[137 136 162 134] : (65)
[140 186 124 102] : (104)
[ 89 141 105  94] : (78)
[160  77 145 164] : (31)
[131  93 140 112] : (127)
where: [94] : (78), 3
q: [140 186 124 102] : (104)
q: [137 136 162 134] : (65)
where: [137] : (65), 0

[109 106  82 118 144 125  87 146 100 131 141 157 146 142 131 157 139  94
 107 123 150]  (67)
[128 129 128 128 128 128 129 128 128 127 128 129 127 128 129 128 130 128
 128 128 129]  (34)
[128 129 128 128 128 128 128 128 128 140 148 165 151 144 130 163 145  79
  96 120 157]  (56)
q: [128 129 128 128 128 128 129 128 128 127 128 129 127 128 129 128 130 128
 128 128 129] : (34)
where: [125] : (67), 5
next: [128 129 128 128 128 128 129 128 128] : [127 128 129]
q: [128 129 128 128 128 128 128 128 128 140 148 165 151 144 130 163 145  79
  96 120 157] : (56)
next: [ 87 146] : [100 131 141]
where: [100] : (67), 8

[142 160 133 134 110 127 146  72 176 123 155 133 133 125 181  95 182 113
  68 149 118 126  94 169 132  99] -> (117)
[137 125 108  97 115 122 146  72 108 123 160 133 133  99 181  95 121 113
 125 149 121 146  94 113 140  99] -> (128)
[125 155 133 145 123 122 146  72 142 139 160 133 124  98 181 117 136 113
 126 149 123 146  94 143 140  99] -> (93)
next: [139 160 133] : [124  98 181]
where: [98] : (93), 13
where: [97] : (128), 3
q: [142 160 133 134 110 127 146  72 176 123 155 133 133 125 181  95 182 113
  68 149 118 126  94 169 132  99] : (117)
next: [155 133 133 125 181  95 182 113] : [ 68 149 118]
next: [123 155 133] : [133 125 181]

[150 121 142 119 119 131 128 121 118 118 135 143 135 124 129 135 116 118
 126 139 127 131 123 119 149 131 125 119 128 130 137 148 144 140 137 113
 122 140 126 133 124 124 140 127 119 115 135 116 124]  (40)
[120 128 154 125 124 134 131 116 130 124 135 132 127 117 122 124 134 121
 136 142  93 119 149 131 123 131 134 134 148 126 128 117 123 128 134 132
 116 130 124 123 118 134 122 124 139 115 122 127 117]  (111)
[118 122 189 117 125 142 116 116 134 117 134 142 121 125 145 119 127 127
 124 134 133 132 109 137 147 137 151 125 143 121 132 118 113 125 128 143
 120 134 119 130 121 134 129 126 136 115 140 125 126]  (85)
[121 121 132 121 116 133 149 119 134 121 135 124 142 127 130 136 132 117
 122 124 138 130 119 110 137 126 132 121 137 127 124 140 130 160 126 109
 125 129 127 129 130 126 144 127 131 115 135 121 120]  (105)
next: [134 121 135 124 142 127 130 136 132 117 122 124] : [138 130 119]
where: [110] : (105), 23
q: [150 121 142 119 119 131 128 121 118 118 135 143 135 124 129 135 116 118
 126 139 127 131 123 119 149 131 125 119 128 130 137 148 144 140 137 113
 122 140 126 133 124 124 140 127 119 115 135 116 124] : (40)
next: [131 123 119 149 131] : [125 119 128]
next: [126 136] : [115 140 125]

[ 70  70 155  99 145]  (87)
[ 98  82 170 100  94]  (74)
[135 110 124 150 115]  (159)
[126 118 125 129 119]  (131)
[120 141 126 117 153]  (144)
[148 146 100 152 137]  (48)
[125 121 151 126 120]  (33)
[179 175  86 145  92]  (44)
[159 110 115 161  67]  (186)
[121 146  86 152 137]  (183)
[ 87  85 101  86 112]  (118)
where: [124] : (159), 2
q: [121 146  86 152 137] : (183)
where: [161] : (186), 3
where: [135] : (159), 0
where: [67] : (186), 4
q: [159 110 115 161  67] : (186)

[118 144 117 146 133 114  95 142  90 163 125 159 113 127 153 138 126 135
 143 148  92 133 128 140 134 133 110 113 147 149 115 126 101 133 124 125
 118 156  96 120 144 134 141 118 105] : (70)
[140 134 133 109 113 158 149 115 126 101 165 106 156 146 120 119 137 115
 108 108 127 129 144 140 113 139 179 116  82 135 110 113 171 129 124 125
 153  76 113 100 146 115 153 131 145] : (29)
[141 172 146 115 128 102 116 140 159 118 142 104 123 128 101 156 148 139
 118 131 117 130 154 140  89 120 176 129 140 147 100 131 169 159 116 125
 148  83 102 107 106 119 158 132 107] : (75)
[118 144 117 146 133 114  95 142  90 163 125 159 113 127 153 138 126 135
 118 148  92 133 128 140 134 128 110 113 147 149 115 126 101 133 124 125
 118 156  96 120 144 134 141 118 105] : (13)
[118 144 117 146 133 114  95 142  90 163 125 159 113 127 153 138 126 135
 143 148  92 133 128 140 134 133 110 113 147 149  85 167 146 150 134 125
 123 154 146 108 131 148 116 103  93] : (49)
next: [146 108 131 148] : [116 103  93]
where: [104] : (75), 11
next: [140 134 128 110 113 147 149 115 126] : [101 133 124]
q: [118 144 117 146 133 114  95 142  90 163 125 159 113 127 153 138 126 135
 143 148  92 133 128 140 134 133 110 113 147 149  85 167 146 150 134 125
 123 154 146 108 131 148 116 103  93] : (49)
next: [ 82 135 110 113 171 129] : [124 125 153]

[114 117 118 116]  (150)
[156 118 149 125]  (99)
[132 150 144 101]  (5)
[142 155 116 142]  (147)
[115 102 155  77]  (116)
[101 102 119 133]  (89)
where: [119] : (89), 2
where: [149] : (99), 2
q: [156 118 149 125] : (99)
q: [101 102 119 133] : (89)
where: [114] : (150), 0

[ 92 132 147 143 115 112  90 146 124 167 123 120 147 116  63 103 121 123
 119 156 151 152 118 131 121 106 113 121 140 109 176 128 160 172 113 134
 146 107 132 137 160 136 112 122 122 128 118 114 116 161 132 133] = (88)
[ 92 132 147 143 115 112  90 146 124 167 123 120 147 116  63 103 123 121
 119 156 104 126 118 131 121 106 113 156 128 160  99 133  91  94 123 103
 146 147 116 122 105 117 135 136 137 144 126 117 130 112 151 133] = (125)
[138 164 118 122 187 133 136 111 127 134 125 145 102 117 185 148 157 114
 112 109 104 126 138 143 109 129 121 120 139  85 113 112 163 150 150 144
 132 118 154 131 131 127 132 152 127 122 142 162 151 141 131 159] = (18)
next: [156 151 152 118 131 121 106 113 121 140 109 176] : [128 160 172]
next: [123 121] : [119 156 104]
next: [137 144 126] : [117 130 112]
q: [ 92 132 147 143 115 112  90 146 124 167 123 120 147 116  63 103 123 121
 119 156 104 126 118 131 121 106 113 156 128 160  99 133  91  94 123 103
 146 147 116 122 105 117 135 136 137 144 126 117 130 112 151 133] : (125)
q: [138 164 118 122 187 133 136 111 127 134 125 145 102 117 185 148 157 114
 112 109 104 126 138 143 109 129 121 120 139  85 113 112 163 150 150 144
 132 118 154 131 131 127 132 152 127 122 142 162 151 141 131 159] : (18)

[ 90 133 111 159 125 136 132 136 122 133 162  91 134] : (63)
[113 127 112  91 123 147 145 112  96 121 115 145 140] : (165)
[154 113 126 112 111 116 134 119 114 117 117 111 142] : (136)
[121 142 107 117 111 127 118 117 108 128 158 132 115] : (30)
[126  98 144 111 133 151 145 123 145 117 110 106 133] : (122)
[107 133 112 122 109 112 129 133 125 181 133  86  92] : (17)
[103 107 109 136 144 163 146 140 146 139 124 119 129] : (158)
[109 149 108 137 110 124 128 118 107 110 161 107 134] : (130)
[130 126 156 112 136 151 131 131 154 124  86 116  93] : (166)
[176  78 111 144 145 133 151 138 155 150 122 129 136] : (180)
next: [113 126 112] : [111 116 134]
next: [144 111 133 151 145] : [123 145 117]
next: [112 136 151] : [131 131 154]
where: [106] : (122), 11
next: [133 151 138 155 150] : [122 129 136]
where: [150] : (180), 9
next: [121 142 107 117 111 127 118 117] : [108 128 158]

[ 91 120 117 131 126 120 131]  (148)
[123 128 115 144 129 133 123]  (69)
[118 126 164 103 126 140 121]  (95)
[123 130 159 106 126 131 135]  (46)
[119 125 106 140 127 128  99]  (43)
[145 128 137 117 131 127 151]  (170)
[135 135 153 123 129 128 178]  (32)
[120 117  91 143 128 132  64]  (102)
where: [118] : (95), 0
next: [135 153 123] : [129 128 178]
next: [120 117  91] : [143 128 132]
next: [118 126 164] : [103 126 140]

[172 157 151 131 110 145 159 130 137 121 139  99 119 127 150] -> (24)
[176 111 150 118 127 116 147 150 130 131 115 118 102 134 135] -> (139)
[171 138 142 108 122 160 164 128 112 136 144 109 135  86 139] -> (121)
[166 134 140  90 129 118 177 167 149 117  97 143 114 133 109] -> (55)
[176 147 149 131 115 127 151 132 134 125 126 106 110 137 145] -> (3)
next: [177 167 149 117  97 143] : [114 133 109]
where: [111] : (139), 1
where: [117] : (55), 9

[130 130 122  83 163 185 126] : (120)
[134 116 145 149 146  95  84] : (21)
[139 130  72 150 105 143  83] : (156)
[128 120 124 115 154 148 118] : (108)
[146  92 146 112 143 104 102] : (154)
[142 147 134 117 158 149  92] : (72)
[148  92 112 146 155 183  92] : (113)
next: [ 92 146 112] : [143 104 102]
next: [134 117] : [158 149  92]
next: [120 124 115] : [154 148 118]

[118 130 108 118 110 191 124 134] -> (66)
[142 129 165 130 129 131 130 123] -> (62)
[129 109 146 134 145  79 122 116] -> (163)
[136 121 115 133 119 136 128 145] -> (142)
[126 142  98 125 129 123 121 136] -> (39)
[122 134  97 106 124 124 125 133] -> (152)
[127 132 120 131 132 117 139 141] -> (54)
[129 142 165 132 132 154 120 132] -> (123)
where: [110] : (66), 4
where: [97] : (152), 2
next: [136 121] : [115 133 119]
q: [127 132 120 131 132 117 139 141] : (54)
next: [109 146 134 145] : [ 79 122 116]
next: [129 142 165] : [132 132 154]
next: [115 133 119] : [136 128 145]

[159 112 155 151 167 150 120 129 156] -> (10)
[ 97 123 129 157 103 153 139 116 127] -> (177)
[ 94 125 126 149 113 142 138 118 111] -> (124)
[109 103 123 159 105 145 147 112 115] -> (196)
[132  96 116 141 111 150 140 148 116] -> (90)
[112 151 123 135 133 128 125 123 120] -> (83)
[ 69 102 113 192 107 148 166 112  77] -> (52)
[164 115 151 121 144 117 117 145 163] -> (25)
[134 145 134 113 138 117 118 129 138] -> (191)
[106 108 149 170 109 150 133  95 144] -> (182)
next: [149 113] : [142 138 118]
where: [142] : (124), 5

[119 122 117 122 114 126 153]  (162)
[164 124 117 105 116 126 155]  (140)
[158 122 137 104 129 126 124]  (4)
[110 126 122 117 129 126  99]  (57)
[ 89 122 104 105 111 126 148]  (133)
[164 124 117 122 114 126 140]  (84)
[ 80 123 112 138 115 126 120]  (35)
q: [164 124 117 122 114 126 140] : (84)
q: [119 122 117 122 114 126 153] : (162)
where: [158] : (4), 0
next: [158 122] : [137 104 129]
next: [ 80 123 112] : [138 115 126]

